In the rows, 128 means zero.
Here are made-up elements, facts about them, and rows of numbers that follow some of those facts. Name the element behind each unnamed row.

Known rows:
[132 120 111 129 117 136 105 101 118 103 124 139 113 136 154 109 159 112
 145 109 129 100 120 100 126 139 130 137 102 127 117 164 125 109 131 141
 112] -> skuluk
[121 109 105 128 126 139 112  61 138 125 140 108 146 142 149 125 148  96
 149 137 126 107 121  96 103 148 136 143 139 113 114 156 124 115 137 139
 131] -> butrumi
[123 108 113 129 126 143 112  73 136 121 141 116 145 140 152 118 150  95
 146 140 127 112 119  93  97 146 136 145 141 115 117 155 125 117 135 138
 129] -> grurim
[120 137 131 126 138 138 127 130 133 126 149  81 110 120 132 127 149 124
 128  88 145 114 120  92 198 137 145 134 118 140 110 152 114 130 133 136
 119] -> pliro
[118 118 134 121 143 146 128 110 141 142 154  54 143 118 142 142 151 108
 125 102 147 120 121  91 189 148 146 137 139 140 108 146 115 139 140 135
 125] -> rudral
[121 129  75 122 146 149 126  70 133 102 107  77 152 122 147 108 125 139
 113 185 154 128  98 126 119 134 142 155 121 151 140 148 129 152 142 130
 123] -> klali
[124 108 125 129 122 133 111  85 127 120 147 125 132 131 151 124 144  97
 157 105 126 106 122  92 112 143 133 141 138 115 112 155 126 121 135 140
 133] -> ranore
[121 121 110 129 145 142 125  77 149 110 141  58 134 126 145 111 133 123
 123 174 144 124 117 112 152 137 146 152 117 153 124 152 125 149 136 135
 110] -> sovor
[123 105 117 125 127 139 112  71 132 123 141 108 142 132 152 123 150  97
 155 135 129 108 120  94  97 148 138 142 141 117 115 162 126 117 141 141
 126] -> sikle
[145  91  84 136 125 139 102 113 113 146 150 206 155 112 151 108 141 138
 145 184 107 106  96 173 161 132 117 132 152 118 149 169 127 130 138 137
 143] -> reviso
[147  99  20 134 123 148 123  86 130 147 150 117 157 123 143 158 154 117
 158 193  87  95 114 170 177 134 120 148 151 130 140 163 118 143 136 140
 110] -> klugu
[157 106 164 146 112 117  93 137 127 140 120 166  65 136 110 142 112  95
 147 103 138 109 120  85 104 100 130 134 149 147 156 157 129 143 141 139
  90] -> kubres
[120 104 109 130 123 146 107  60 126 104 123 125 152 140 157 124 161  97
 147 164 131 106 120  99  98 145 128 142 130 134 116 177 126 110 147 138
 114] -> traskes
[ 95 115  72 137 142 100 129 146 108 120 149 222 158 134 110 100 127 124
 154  69 140  97 105 132 150 155 144 125 146 152 107 153 147 131 127 115
 140] -> trustak
[130 133  86 128 119 133 114  99 139  92 104 125 100 148 143 104 145 134
 140 122 140 107 110 118 102 124 143 143  91 127 140 131 126 121 122 139
 106] -> kliklal
[129 117 108 131 123 135 110  85 130 112 127 126 131 140 144 119 143 110
 143 136 131 110 117 105 113 138 136 143 121 122 123 150 127 116 135 139
 119] -> zesa
[143 120 108 121 130 135 122 129 143 117 141  76  92 134 115 120 126 142
 129 100 119 114 106 136 163 124 139 141 126 117 135  60 132 137  99 134
 115] -> tistikle
[130  95 198 118 139 138  97 122 112 116 157 134 122 113 147  89 111 139
 103 115 145 131  98 165 126 128 130 134 148 133 125 110 142 135 133 125
 146] -> zibrek
[127 115 100 129 121 135 113  88 132 114 124 122 132 140 145 114 143 109
 145 142 136 109 116 111 104 136 139 143 114 123 120 145 127 118 129 139
 117] -> brode
[160 141 124 115 130 150 108 135 117  76  78 131  61 177  99 115 167 145
  94 191 156 115  78 170 101  96 117 136  59 159 164  65 145 115  56 127
  86] -> vistagur

Some facts about the elements:
γ: sits directly inside; κ: comes just before; ω: points at
baplenik: ω dogam,giker
bolam: γ floro
brepo: γ kiplor; κ vivi; ω gridrer,rabil,kogral,murum
brestabu: γ grura
brode: γ luflo; κ drevum
broge: γ trulan; κ korirul
butrumi: γ gibraflus; κ skuluk
dagam: γ zovas; κ grosti
dedrul: γ teklam; κ tefibal; ω floflan
dogam: γ tifes; κ lobrefe
drevum: γ luflo
dribin: γ reviso
dridal: ω kliler
drimar: γ skival; κ kliklal; ω plafir
driza: γ vizum
drusem: γ kiplor; κ brepo; ω trugrak,keklastek
dububrer: γ zovas; κ dagam
femode: γ vastam; κ notre
fetok: γ granor
fidrastol: γ plitis
flaplem: γ dridal; κ ruril; ω grura
flepastor: γ teklam; κ medir
flidritru: ω murum
flifur: γ drezar; κ sovor
flimidu: γ tenus
floflan: ω kogral,dagam
flome: γ tifes; κ dogam; ω korirul
floro: ω dogam,vistagur
fosker: γ bretri; ω punun
foskom: γ kubron; κ nugur
gaplapo: γ floflan; κ zozon; ω drevum,klogu
gedra: γ vastam; κ kubres
gema: γ kubron; κ vistagur
giker: γ kiplor; κ drusem; ω plitis,murum
granor: ω flome
gratri: γ napleflir
grelu: γ klepovo; κ pletaga
gridrer: γ grodoplim
grodoplim: ω trugrak,sovor
grosti: γ zovas; ω dogam,klugu,roker,dridal
grozes: γ trustak; κ trugrak
grudok: γ gibraflus
grurim: γ vizum; κ vige
grutor: γ ledim; κ nakuren; ω luskon,moklas
kala: γ reviso; κ klugu; ω punun
keklastek: ω dogam
kelimes: γ vastam; κ tilobek; ω drimar
kenu: γ mebi; κ tistikle
kiplor: ω reviso,floro
klali: γ plitror
klepovo: ω trugrak
kliklal: γ skival; κ triflim
kliler: γ napleflir; κ gratri; ω dogam,gridrer
klogu: γ mastadi; κ skonave; ω traskes
klugraso: γ mefoston; ω plalel,punun
klugu: γ reviso; κ rabil
kogral: γ grodoplim; κ gridrer; ω punun
korirul: γ trulan; κ troban; ω punun
kubres: γ vastam; κ femode
kubron: ω dogam,tefibal,plafir
kugruse: γ stogra; ω plitis,flidritru
liplin: γ flidritru; κ zesa
lobrefe: γ tifes; κ rufer
lopal: γ trustak; ω tistikle,korirul
luflo: ω rabil,vizum
luskon: γ keklastek; κ sturu; ω rabil,vizum,skurik
mapum: γ stafadram; κ plemol
medir: γ teklam; ω gibraflus
mikil: γ stafadram; κ mapum
mitil: γ braflir
moklas: γ stafadram; ω zagik
moplaklar: γ supli; ω rirur
mopler: γ luflo; κ brode
muflin: γ skival; κ drimar; ω trulan
murum: γ stuflem; κ tredron; ω vistagur
nagran: γ supli; κ moplaklar
nakal: γ plitis; κ plafir; ω klali
nakuren: γ ledim; κ neplim; ω vistagur
neplim: γ ledim; ω kliler
nidil: ω gridrer,trosar
notre: γ vastam; κ kelimes
nugur: γ kubron; κ skavitre
patik: γ trustak; κ lopal; ω kliler,punun
pipliklus: γ nidil; κ sofelem
plafir: γ plitis; κ tufo; ω kliler,gridrer
plalel: γ braflir; κ mitil; ω klali
plemol: γ stafadram; κ moklas
pletaga: γ klepovo
pliro: γ kemom; ω notre,rudral
plitis: ω punun
plolus: γ tokipo; κ vakalis; ω dagam
pluzek: γ trustak; κ grozes
pobrik: γ mebi; κ kenu
punun: γ klepovo; κ grelu
rabil: γ reviso; κ dribin
ranore: γ kemom; κ pliro; ω tredron
rirur: γ truflu; ω korirul
roker: γ skurik; ω kliler,keklastek
rudral: γ stuflem; κ murum; ω klali,floflan,zeskas
rufer: γ tifes; ω baplenik,floro
ruril: γ dridal
sedun: γ lagrom; ω fetok
sikle: γ dridal; κ flaplem
skavitre: γ kubron; κ tife; ω vistagur,kogral
skival: ω drimar,luflo
skonave: γ mastadi; ω gridrer,nakal
skuluk: γ gibraflus; κ grudok; ω gaplapo
sofelem: γ nidil; ω vakalis
sovor: γ drezar; ω klali
stafadram: ω drimar,stogra
stuflem: ω sovor
sturu: γ keklastek; ω nakuren,trosar
tefibal: γ teklam; κ flepastor; ω trosar
teklam: ω sovor,baplenik
tife: γ kubron; κ zeskas; ω luflo,tokipo,plolus
tilobek: γ vastam; ω plitis,flome,zitri,flidritru
tistikle: γ mebi; ω tilobek,gridrer,tife
tokipo: ω roker,supli,murum
traskes: γ napleflir; κ kliler
tredron: γ stuflem
triflim: γ skival
troban: γ trulan
tronu: γ klepovo; κ punun; ω zibrek
trosar: γ nidil; κ pipliklus
trugrak: γ trustak; κ patik; ω klali,skival,rabil,zibrek
trustak: ω vakalis,notre
tufo: γ plitis; κ fidrastol
vakalis: γ tokipo; ω punun,fetok
vige: γ vizum; κ driza; ω trugrak
vistagur: γ kubron
vivi: γ kiplor
zagik: γ febi
zesa: γ flidritru
zeskas: γ kubron; κ gema; ω broge,punun,fetok
zibrek: ω giker,vizum
zitri: γ bretri; κ fosker; ω trulan
zozon: γ floflan; ω zitri,tenus

Name these rows:
No name comes twice in this set of rows, the named rows included.
[103 139  16 132 118 103 130 142 126  87 116 197  76 172 104 111 125 148
 150  68 120 101  81 169 172 126 153 135  73 158 121  59 147 136  71 126
  92] : lopal
[137 117 140 121 138 141 112 105 146  99 149  67  97 119 150 105 122 124
 129  91 136 128 116 124 180 133 146 152 132 149 113 117 125 147 126 140
 124] : vige
[151  98 194 149 137  96  93 135 112 150 130 224  67 122 108 107 101 112
 132 117 147 106 112  86  84 101 120 126 150 142 162 163 134 147 145 130
 114] : vastam
[118 103  33 123 132 151 130  62 134 157 126  52 164 127 109 167 157 136
 119 191 145 139 104 144 188 154 136 142 132 138 138 167 123 111 149 130
 100] : punun
[151 108  80 123 140 139 119 128 120 114 121 124 126 138 142 128 138 133
 131 155  98  88 112 120 120 127 113 145 142 137 141  62 137 145 115 134
 130] : roker
[136 141 110 116 137 137 128 129 124 125 141 124 119 123 123 128 140 140
 116  94 151 124 112  92 192 135 140 133 121 140 115  92 118 141 132 133
 141] : klugraso
[122 103 128 120 130 145 117  86 135 131 147  77 156 127 140 133 157 103
 131 125 136 121 120  99 145 144 136 142 144 134 114 132 127 130 139 137
 121] : plolus
[ 98 105  21 137 127 112 124 117 125  87 126 194 151 168 111 123 141  97
 168  78 109  95 110 135  82 159 144 152 129 159 108 148 148 129 122 138
 107] : grozes
[145  96 189 123 137 129 100 134 112 117 149 201  99 120 155  91 141 137
 114  87 125  93 113 139 106 126 111 125 151  99 129  83 139 125 102 131
 151] : kiplor
[150 115 116 107 113 143 112 135 115 125 142 134 112 130 119 127 148 133
 113  80 136 123 110 105 183 136 124 131 131 113 121  64 129 130 128 135
 145] : kugruse
[115 101  90 120 117 129 115  54 157 148 148 105 146 147 121 145 112  97
 155 161 128 128 110  94  82 148 153 146 147  68 127  78 134 111 138 137
 140] : zitri
[109 130  19 135 130 109 132 142 124  90 130 184 109 160 102 127 143 139
 154  71 106  90  96 159 176 140 142 136  99 149 116  65 147 144  84 124
  90] : patik

The same elements again, as new rows of numbers:
Some elements and their rows:
[136 121 127 118 119 125  98 134 106 119 119 111 131  93 123 130 123 118
 118 142 146 118 129 113 112 134 159 126 115 134] -> sofelem
[132 161 149 107 106 113 120 115 117 134 126 111 139 127 160 134 105 114
 132 159  80 130 125 129 108 131 129 106 122 133] -> plemol
[115 153 136 123 123 117 111 122 122 126 131 114 138 135 158 133  92 121
 127 137  99 129 126 116 116 108 140 113 125 127] -> driza
[150  89 130 149 129 158 136 143 160 125 125 122 130  92  99 149 162 130
 103 116 150 144 137 158 199 143  83 123 120 153] -> baplenik
[126 153 129 119 119  97 130 118 129 128 128 129 143 161 147 134 125 111
 120 128 112 131 127 115 128 125 132 149 139 117] -> fetok
[135 113 133 118 116  94 125 137 128 119 155 153 132 112  97 115 138 156
 116 172 197 113 119  82  89 181 179 154 172 127] -> korirul
[158 172 135  77 112 123 136  93 111 140 162 124 149 112 163 137  96 115
 123 140  85 134 123 148 108 124 163 112 107 161] -> lobrefe
[123 126 117 136 139 155 156 128 162 140 138 134 132 170 151 121 120 138
 131 127 121 151 117 136 170 146  75 114 141 145] -> mebi
[152  85  95 136 138 165 139 134 155 128 122 130 114 137 110 114 149 136
 133 127 158 132 125 139 159 173  97 120 133 160] -> floflan
[125 141 154 106 164  86 130 117 111 111 107 138 134 115 142 128 114 168
 142  90  72 104  98 157  97  91 125 152 194 132] -> nugur
[124 123 116 136 142 153 155 126 163 143 138 135 129 170 148 120 124 136
 135 125 120 150 115 135 173 147  75 115 145 147] -> drezar
[148 123 162  76 158 125  41 103  85  90  80  67 154  86 212 130  36 126
 135 122  56 108  75  97 138  98 149  97 199 206] -> gema
[109 123 104 143 138 112 133 153 123 134 132 147 122 119  93 120 153 144
 117 101 172 117 146 138  88 109 149 146 106  94] -> muflin
[132 119 118 125 125 122 120 136 110 129 121 129 124 105 110 118 140 128
 128 127 150 116 136 131  94 131 150 128 112 114] -> moplaklar
[152 102  97 153 118 111  96 130 149 103 129 131 132  94  86 124 132 134
  82 140  98  99 185 191 110 121 157 105 131 119] -> murum
[112 128 113 128 143 154 159 126 145 139 136 128 139 145 156 122 143 135
 129 125 123 158 112 133 179 145  64 118 137 134] -> vizum
[102 159 131 132 127  97 154 128 131 142 145 151 129 151 126 126 134 139
 130 121 109 127 138 149  97 104 125 143 122  89] -> traskes
[153 112 106 119 118 112 114 124 120 121 112 124 138 123 117 123 156 106
 112 125 150 119 144 128 114 146 151 137 128 118] -> kugruse
[111 155 133 128 124 109 133 123 126 133 138 134 132 141 139 129 114 132
 127 129 102 127 131 132 108 107 133 130 126 110] -> zesa
[135 116 124 118 120 135  73 138 106 117 112  91 136  91 145 131 100 111
 114 139 145 118 124  97 121 128 165 105 107 151] -> medir

Which element is each row?
No name comes twice in this set of rows, the named rows included.
[151 104 133 122 117 145  98 140 104 149 110 114 128 113 133 115 117 105
 138 121 161 116 135 116  90 128 162 101 111 135] : tistikle
[172  69 155 120 168 142 138 135 136 118  85 130 128  91 113 131 154 162
 139  65 129 118  93 172 166 133  79 145 197 181] : kubron
[161 100 120 117 122 167 153 133 137 147 114 121 124 117 126 116 177 122
 139 142 146 144 119 145 150 190  72 109 118 153] : stafadram
[163  80 122 164 124 155 125 140 184 114 130 127 129 107  86 147 147 131
  89 123 122 132 161 185 200 137  92 110 136 162] : floro
[168 107 152  89 152 129   5  95 107  68  77  51 162  74 214 140   6 117
 110 138  16  94  97 116 158  97 160  72 213 228] : vistagur
[155 112 132 124 118 228  24  87  64  62  93  73 139  87 158 112 104  62
 145 147 125 126 130  57 131 149 214  29 174 171] : tilobek
[119 168 146 122 107  93 163 123 131 146 140 147 129 142 124 133 146 136
 133 144  89 128 139 160  85 127 113 135 118  98] : mikil
[163  97 163  82 147 103  55 118  92  70  96  93 140  52 148 137  80 154
 126 141 126  94  71  76 125 147 174 144 214 206] : zeskas
[120 145 152 112 162  75 151 119 115 116 113 157 128 123 125 126 135 175
 145  82  77 104 105 171  88  88 114 167 192 116] : foskom
[136 168 109 125 121 100 130 110 135 106 112 119  97 191 129 148 106 114
 144 123  88 120 122 110 123 116 135 172  97 143] : klali
[136 106 101 130 142 166 145 136 136 115 116 114 107 110 108 134 167 135
 133 123 154 144 108 126 178 163  82 145  97 157] : grodoplim

The same elements again, as new rows of numbers:
Named rows:
[131 135 125 130 135 126 118 137  92 120 149 110 111 118 114 153 124 145
 168 145 142 149 115 145 144  97 120 122 130 114 100 133 124 141 124 126
 127 126 129 124 103 137 136 151 122] -> lobrefe
[152 150 133 119 113 140 118 159  86  94 137 123 132 160 118 145 114 140
 154 152 128 168 124 142 147 111 126 133 160 121  74 147 122 104 116 115
 121 104 130 113  98 113 102 173 131] -> rufer
[167 123 101  65 101 112 118 125 164 115 224 167  98 101 136 124 115 116
 156 134  99 112 121 130 170 186  93 116 177 109  86 136 112 155 127 109
  96 129 104 108 210 139 146 143 124] -> plafir
[ 99  60 158 141 135 155 160 116 162 128  50 121 158 170  97 184  83  89
 129 111  83 136 120 112  57 149 156 183 121  88  92 122 139 101 124 149
 145 114 109 151 203  84 120  61 142] -> plitis
[144 139 115 135 131 146 133 134  96 109 148 116 134 125 112 157 123 144
 162 177 128 162 107 145 150 100 132 105 137 120  93 123 116 128  97 120
 114 129 135 116  87 141 127 140 145] -> fidrastol
[147 168 143 166 107 161  59 122 123  93 119 162 155 173 126  31  95 137
  80 125 167 170  68 175 154 142  75  95  91 185 109 195 100 114 136  64
 217 178 112 117  86  92  65 120 129] -> trugrak
[120 191 147 151 100 152 106 123 149 117 146 125 139 117 123 111 124 132
 179  95 139 109 123 153 147  90 103 111  99 129 129 134 160 124  91 118
 131 167 132 106 107 151 136 122 121] -> klali
[136 215 171 146  70 159  84 123 176  97 130 146 158 132 123  82 114 127
 180  66 144 104 128 161 155 109  81 129  93 127 132 143 182  96  86 102
 134 186 127  98 118 136 124 133 112] -> sovor
[108 128 115 137 159 146  98 119 107 148 177 115 120 131 151  90  82 135
  79 125 147 131  88 166 138 102 113  69 122 181 138 198 116 183 129 120
 185 150  87 149 110 128 110 111 138] -> grozes
[158  93 119 126 130 137 166  89 209 129  58 175 175 120 129 100 176 100
  50 164 107 125 126 101 110 180 138 126 117 139 171  71  97  81 128 106
 145 127 164 129 140 111 118 100 163] -> skival
[131 149 116  98 144 105 123  77 188 143 126 153 135 128 172  94 108 122
 108 162 143  99 122  83 162 147 103 109 118 130 186 100 125 112  89 149
 101 153 109 156 123 141 130 123 146] -> muflin
[145 154 104 133 133 113 152 126 140  98 131 116 116 144 146 109 130 166
 130 163 157 135 119 106 156 109 134  97 111 151 139  99  88 118 115 147
 124 140 160 129  92 125 112 126 131] -> rabil
[122 141 121 122 141 116 119 119 121 135 147 115 113 116 136 132 119 140
 147 137 145 123 125 125 146 109 116 118 121 122 139 128 132 141 116 138
 121 137 122 137 110 143 138 140 127] -> dagam
[119  84 124 156 138 136 152 125 142 143  82 137 139 102  98 142 186 117
  90 120 120 134 132 136  84 137 145 139 117 133 141 105 120 118 154 114
 168 101 161 125 132 118 137 114 133] -> vizum
[136 145 113 132 132 123 140 136 114 110 147 106 110 129 130 138 123 154
 154 146 146 134 122 128 149  96 130 109 124 133 118 121 112 135 117 143
 122 132 145 124 103 132 126 139 128] -> plemol
[117 140 121 128 140 113 119 116 120 135 146 120 111 118 133 132 123 142
 148 138 150 127 122 124 144 115 115 115 121 128 137 125 126 141 115 139
 123 131 122 138 113 139 138 137 123] -> kenu
[105 141 121 122 145 102 106 106 131 148 146 126  96 112 141 128 122 139
 144 122 155 112 129 117 142 123 105 122 112 124 157 129 137 143 122 148
 126 133 111 149 119 142 145 140 115] -> pobrik
[116  88 127 150 136 148 159 128 146 149  96 128 142  96 104 153 181 113
  97 110 107 121 144 143  80 125 155 134 126 135 143 110 136 127 143 123
 158 102 158 124 143 127 142 111 137] -> supli
[102 142 124 122 148  99 106 106 130 149 146 127  98 109 140 126 123 140
 144 123 158 112 129 117 143 123 106 122 115 125 156 128 137 142 122 148
 124 133 111 150 121 142 147 139 116] -> mopler
[127 138 131 107 136  96  99 111 137 139 129 137 107 130 152 113 113 131
 131 122 158 116 125 109 147 143  93 141 114 116 150 132 130 127 137 135
 127 140 107 147 132 126 132 150 117] -> grutor

Rows to name:
No name comes twice in this set of rows, the named rows included.
[147 138 127 116 124 128 124 134 118 106 132 122 129 149 131 130 102 137
 145 150 132 142 117 123 145 122 121 126 131 117 103 130 116 118 118 128
 118 138 121 127 116 121 114 135 132] : sofelem
[155 139 103  98 104 125 131 137 144  98 200 150 108 128 126 125 115 136
 153 142 108 131 121 131 160 160 117 109 165 127  78 136 103 137 118 117
 103 124 123 106 173 128 122 131 124] : neplim
[134 156 112 112 115 124 124 144 123 102 162 148 117 154 129 126 121 139
 140 145 129 145 130 122 153 148 125 121 165 142  96 140 114 112 105 124
 114  95 118 121 129 118 106 154 120] : grosti
[138  89 104 115  98 141 163 139 190 123 161 173 125  97 102 138 172  99
 107  97  74 112 145 141  96 192 141 134 169 137  98 124 115 131 144 103
 142  89 146 101 230 113 134 108 122] : dridal
[160  85 128 108 114 148 165 139 173 137 121 138 149  92 120 139 166  92
  90 100  83 106 148 143  96 149 147 139 149 121 125 115 130 128 155 104
 145 119 155 109 191 122 145 123 142] : nidil
[137  87 138 144 122 126 136 130 142 132  51 159 152 136 107 121 184 111
  70 122 125 146 137 124  87 171 136 163 124 132 136 114 111  87 171 100
 173  95 158 126 137  92 110 136 129] : zibrek
[120 209 171 136  82 144  80 110 183 117 134 143 141 123 133  84 104 119
 179  53 148  86 136 149 150 112  75 134  90 121 148 148 190 110  90 117
 132 186 114 115 136 140 137 129 108] : plalel
[124  78 133 147 143 180 133 134 146 148 111 129 162 129 128  98 119  92
  19  92 103 129 107 175  76 131 144 101 129 185 133 187 120 154 160  95
 226 128 114 133 159  97 106  88 152] : trustak
[132 114 147 150 105 156 142 132 170 126  79 144 158 120 103 129 172 102
 102  90 108 121 145 146  88 140 135 150 120 131 131 116 146  99 141 103
 163 116 157 112 152 109 127 120 130] : stuflem
[146 128 139 166  88 174 108 187  27  77 148 103 174 170  83 106 122 190
 147 206  62 156  71 145 178 103 205  93 181 153  84 111 110 132 143 150
  49 145 189  80  61 140 134 101 150] : gema

